data =
|  .16 |  .02 |  .07 | -.19 | -.18 | -.16 |
|  .00 | -.01 |  .04 | -.19 | -.43 | -.15 |
| -.29 |  .24 |  .25 |  .54 | -.47 |  .00 |
| -.29 |  .27 |  .32 |  .35 | -.62 |  .01 |
| -.12 | -.13 | -.11 | -.37 | -.11 | -.16 |
|  .13 | -.15 | -.24 |  .16 |  .41 |  .00 |
| -.09 | -.12 | -.12 | -.47 |  .51 | -.12 |
|  .01 | -.24 | -.22 | -.66 |  .02 | -.25 |
|  .69 | -.04 | -.11 |  .31 |  .44 |  .22 |
| -.51 |  .03 | -.05 |  .57 |  .09 |  .27 |
Indices start at 1.
(1, 1) => .16
(1, 4) => -.19
(6, 4) => .16
(7, 2) => -.12
(2, 6) => -.15
(9, 3) => -.11
(10, 5) => .09
(3, 3) => .25
(7, 3) => -.12
(4, 1) => -.29
(3, 6) => .00
(9, 4) => .31
(4, 3) => .32
(2, 2) => -.01
(8, 3) => -.22
(5, 3) => -.11
(10, 6) => .27
(4, 6) => .01
(5, 2) => -.13
(10, 2) => .03
(8, 4) => -.66
(8, 6) => -.25
(7, 6) => -.12
(10, 1) => -.51
(8, 5) => .02
(6, 5) => .41

m =
[[-.24 -.47  .42  .15 -.38 -.16  .21  .07 -.44  .14]
 [ .04  .10 -.33 -.31 -.40  .36  .12 -.37  .03  .60]
 [ .31  .09 -.28 -.34 -.15  .27  .09 -.20 -.03  .15]
 [ .30 -.03  .40  .23 -.21 -.19  .40 -.01 -.61 -.35]
 [-.07  .17 -.15 -.38  .14  .07  .24 -.21  .05  .12]
 [ .05 -.25  .32  .13 -.32 -.21  .36  .21 -.45 -.17]
 [-.02  .05  .15  .16  .09 -.02 -.20 -.03  .16  .05]]
Indices start at 1.
row 1 col 1 => -.24
row 2 col 9 => .03
row 3 col 6 => .27
row 1 col 3 => .42
row 6 col 6 => -.21
row 5 col 9 => .05
row 4 col 10 => -.35
row 6 col 8 => .21
row 3 col 8 => -.20
row 6 col 1 => .05
row 1 col 7 => .21
row 4 col 5 => -.21
row 7 col 9 => .16
row 7 col 5 => .09
row 5 col 2 => .17
row 6 col 5 => -.32
row 5 col 7 => .24
row 5 col 3 => -.15
row 5 col 6 => .07
row 3 col 1 => .31
row 3 col 4 => -.34
row 4 col 2 => -.03
row 7 col 7 => -.20
row 2 col 7 => .12
row 1 col 2 => -.47
row 3 col 7 => .09
row 6 col 3 => .32
row 1 col 4 => .15
row 4 col 6 => -.19

W =
| -.09 |  .03 |  .13 |  .17 | -.46 |  .11 | -.07 |  .14 | -.32 |  .18 |  .31 |  .12 |  .29 |
| -.09 | -.16 | -.03 |  .17 | -.23 |  .20 | -.10 | -.02 | -.15 |  .00 | -.02 | -.07 |  .11 |
| -.04 | -.23 | -.12 |  .14 | -.02 |  .19 | -.10 | -.04 | -.03 | -.04 | -.20 | -.04 | -.01 |
| -.10 |  .06 |  .15 |  .17 | -.48 |  .10 | -.06 |  .14 | -.33 |  .17 |  .34 |  .10 |  .30 |
|  .02 |  .45 |  .33 | -.07 | -.38 | -.24 |  .10 |  .26 | -.27 |  .29 |  .66 |  .30 |  .31 |
|  .09 |  .06 | -.03 | -.09 |  .21 | -.12 |  .04 |  .06 |  .11 |  .04 | -.03 |  .16 | -.09 |
Indices start at 1.
(1, 1) = -.09
(1, 2) = .03
(6, 1) = .09
(4, 10) = .17
(3, 10) = -.04
(5, 13) = .31
(4, 1) = -.10
(2, 4) = .17
(5, 6) = -.24
(4, 5) = -.48
(2, 2) = -.16
(1, 8) = .14
(2, 13) = .11
(1, 7) = -.07
(6, 2) = .06
(4, 12) = .10
(5, 3) = .33
(5, 12) = .30
(6, 4) = -.09
(1, 9) = -.32
(1, 10) = .18
(2, 7) = -.10
(2, 5) = -.23
(6, 11) = -.03
(1, 4) = .17
(3, 4) = .14
(6, 13) = -.09
(6, 6) = -.12
(5, 7) = .10
(5, 4) = -.07
(3, 2) = -.23

A =
[[151 198 454 386 240 620 530 154 572 674 242 354 481 635]
 [759 742 222 409 272 145 683 739 698 206 376 531 676 297]
 [566 701 456 617 232 526 681 345 466 199 498 419 231 182]
 [479 480 326 175 593 392 518 495 228 764 708 231 695 325]
 [641 527 518 513 430 714 357 345 292 363 410 672 549 695]
 [777 617 145 385 150 745 708 642 712 646 533 441 581 396]]
Rows and columns are counted from 1.
(1, 1) = 151
(6, 9) = 712
(5, 13) = 549
(1, 13) = 481
(3, 10) = 199
(3, 5) = 232
(5, 8) = 345
(4, 10) = 764
(1, 3) = 454
(2, 7) = 683
(5, 7) = 357
(6, 12) = 441
(4, 8) = 495
(1, 12) = 354
(5, 11) = 410
(1, 2) = 198
(6, 3) = 145
(2, 13) = 676
(3, 8) = 345
(2, 8) = 739
(3, 1) = 566
(6, 4) = 385
(3, 11) = 498
(5, 10) = 363
(3, 2) = 701
(2, 3) = 222
